Here is a tiny trained network, its code and every weight. The questions are about switching its units off for an input and a class, where a switched-off unit gives its printed mean instead of its output.

import numpy as np


def w(rows, s, z=0):
    codes = np.array(rows[::2]) - 128.0
    scale = np.full(codes.shape[1], s)
    scale[-1] = z or s
    return codes * scale


def norm(h):
    return h / np.sqrt((h * h).mean(-1, keepdims=True) + 1e-5)


def f(y):
    return y / 2 * (1 + np.tanh(0.7978845608 * (y + 0.044715 * y**3)))


def log_softmax(a):
    a = a - a.max(-1, keepdims=True)
    return a - np.log(np.exp(a).sum(-1, keepdims=True))


def net(x, mask):
    res = np.array(x, float).reshape(1, 7) / 4 @ E
    u = 0
    for l in range(2):
        y = f(norm(res) @ A[l][:, :-1].T + A[l][:, -1])
        res = res + np.where(mask[u : u + 7], y, B[l][:, -1]) @ B[l][:, :-1]
        u += 7
    return log_softmax(norm(res)[-1] @ U[:, :-1].T + U[:, -1])


A, B = {}, {}
E = w([
[216,137,107,82,195,89,108,102,168,78],'x0',
[118,125,178,51,85,162,131,138,149,107],'x1',
[57,94,118,138,70,131,109,91,87,54],'x2',
[172,111,90,136,80,105,172,108,75,250],'x3',
[90,81,139,162,98,55,140,219,77,150],'x4',
[2,133,172,118,98,119,99,147,128,193],'x5',
[154,145,216,156,178,109,147,43,155,120],'x6',
],0.0038)
A[0] = w([
[179,104,242,170,115,146,152,33,37,126,102],'L0N1',
[254,130,169,65,201,132,103,55,183,50,251],'L0N2',
[162,27,125,160,78,41,74,138,105,33,41],'L0N3',
[169,110,138,70,154,44,13,210,35,27,97],'L0N4',
[147,152,67,39,54,236,108,133,107,175,25],'L0N5',
[175,147,85,123,16,126,27,106,71,203,183],'L0N6',
[119,77,114,125,88,43,156,149,37,150,123],'L0N7',
],0.0042,0.0015)
B[0] = w([
[97,159,20,41,90,96,189,183,165,107,158],'L0N1',
[158,215,121,117,187,202,30,105,158,174,255],'L0N2',
[91,144,61,102,154,166,203,93,197,190,153],'L0N3',
[73,141,119,89,118,146,179,50,154,144,171],'L0N4',
[17,104,23,83,29,106,114,104,204,137,154],'L0N5',
[137,106,147,130,126,92,213,145,132,2,166],'L0N6',
[179,118,165,170,71,156,225,145,195,85,162],'L0N7',
],0.0059,0.0053)
A[1] = w([
[49,69,166,161,148,155,78,140,158,95,49],'L1N1',
[68,121,116,181,169,131,89,182,87,107,57],'L1N2',
[124,118,254,87,99,149,74,148,136,171,226],'L1N3',
[114,180,144,121,184,133,115,73,74,175,247],'L1N4',
[101,201,144,108,145,87,115,139,175,210,224],'L1N5',
[77,64,168,142,135,105,147,212,127,157,125],'L1N6',
[74,122,55,105,66,148,166,135,126,132,183],'L1N7',
],0.0063,0.0012)
B[1] = w([
[210,127,97,193,48,79,128,142,78,175,172],'L1N1',
[158,58,254,146,102,81,51,78,29,128,135],'L1N2',
[236,175,26,91,218,194,100,47,179,127,197],'L1N3',
[122,120,111,131,111,135,166,162,155,94,209],'L1N4',
[58,108,151,108,92,171,130,124,148,57,229],'L1N5',
[94,152,58,65,160,174,105,55,131,113,196],'L1N6',
[84,88,244,68,112,69,159,121,192,94,254],'L1N7',
],0.0061,0.0042)
U = w([
[33,59,152,77,32,81,216,122,199,65,229],'0',
[124,82,175,155,100,87,25,93,24,116,2],'1',
[142,136,167,232,131,126,84,138,62,105,42],'2',
[239,125,95,193,172,53,194,254,123,164,42],'3',
[154,238,51,78,233,251,90,73,211,108,216],'4',
],0.0088,0.0028)

Each question gives the input, the list of numbers given to net, and the class t.
The units are the neurons (one row each of A and B). Each row of codes is followed by its name. A weight is (code - 128) times the scale printed after its matrix; where a second scale follows, it is the last column's (A, B and U).
mask holds one flag per neuron, layer by layer. A switched-off neuron (its flag False) gives its mean, the last column of its row in B, instead of its output. The means were averaged over made-up inputs and are rounded, as every weight is.
A unit's drop is (log p(t) with every unit on - log p(t) with that unit switched off) / (log p(t) with every unit on - log p(t) with every unit switched off).
The circuit of an input: a set's keep is (log p(t) with only the set's units on - log p(t) with every unit switched off) / (log p(t) with every unit on - log p(t) with every unit switched off). Starting from the 12 units with the biggest drops (on a tie, the unit counted first), units are removed one at a time, each time the one whose removal leaves the highest keep (on an exact tie, the one counted first), for as long as the keep stays at least 0.8.
units of the circuit, in order: the units of the circuit, biggest drop first
top k neurons: the k neurons with the biggest drops, biggest first
k most important neurons of layer l: the k neurons of layer l with the biggest drops, biggest first
drop of u: that unit's drop, to one decimal
input [-2,-8,0,-1,7,7,5], class 2: units of the circuit, in order	[L1N7]
input [-3,5,-6,1,5,-5,-3], class 0: top 2 neurons	[L0N2 L0N5]
input [-3,5,1,2,2,4,2], class 4: 3 most important neurons of layer 0	[L0N4 L0N3 L0N5]
input [-5,0,3,-5,4,5,8], class 1: units of the circuit, in order	[L1N2 L1N1 L0N4]
input [1,6,0,4,2,5,4], class 4: top 2 neurons	[L1N3 L0N3]
input [-7,-2,-5,-4,5,2,6], class 4: 2 most important neurons of layer 1	[L1N6 L1N3]
input [1,0,-2,7,4,-1,4], class 3: top 2 neurons	[L0N5 L1N5]
input [4,-7,-8,3,-6,7,-6], class 0: top 2 neurons	[L0N2 L1N3]
input [2,-8,4,4,1,-4,3], class 3: 2 most important neurons of layer 1	[L1N6 L1N3]
input [2,4,5,1,-7,2,-3], class 0: top 2 neurons	[L0N5 L1N7]
input [-2,-2,4,-2,1,4,-3], class 1: 2 most important neurons of layer 0	[L0N1 L0N5]
input [1,7,-5,5,7,-5,-4], class 0: 2 most important neurons of layer 0	[L0N2 L0N5]
input [-3,-5,-2,7,1,-2,5], class 3: 2 most important neurons of layer 0	[L0N5 L0N4]
input [-5,-5,1,-4,2,3,-3], class 1: units of the circuit, in order	[L1N2]
input [3,4,-2,4,1,-3,-8], class 0: drop of L1N5	0.0
input [-5,-7,7,-8,-5,-2,-2], class 2: drop of L0N5	0.1
input [-6,2,-5,7,0,-8,8], class 3: drop of L1N6	0.4
